Questions about the row below.
1) What is the entry just left of 113?
2) What is the entry just left of 135?
3) What is the entry just right of 106?
[146, 106, 135, 138, 113, 152]
1) 138
2) 106
3) 135

Questions about the grid below. Counting starts at 0.
1) Which number is the entry directly below the centre entry?
2) Which number is the entry at row 0, column 2?
3) Which number is the entry at row 2, column 0?
4) Which number is the entry in row 0 and column 1?
5) Which number is the maximum?
6) Which number is the entry in row 1 and column 1?
7) Which number is the entry just left of the largest entry?
8) Which number is the entry in the bottom-right corner?
[[131 139 130 124 123 119 118 115 122 119 112 102  99]
 [120 132 126 131 132 132 133 121 119 123 110 111 113]
 [143 145 146 137 138 139 133 138 137 136 132 128 119]
 [142 140 134 136 133 130 125 129 126 117 122 108 117]
 [121 140 129 142 140 136 141 125 133 132 126 132 145]]
1) 125
2) 130
3) 143
4) 139
5) 146
6) 132
7) 145
8) 145
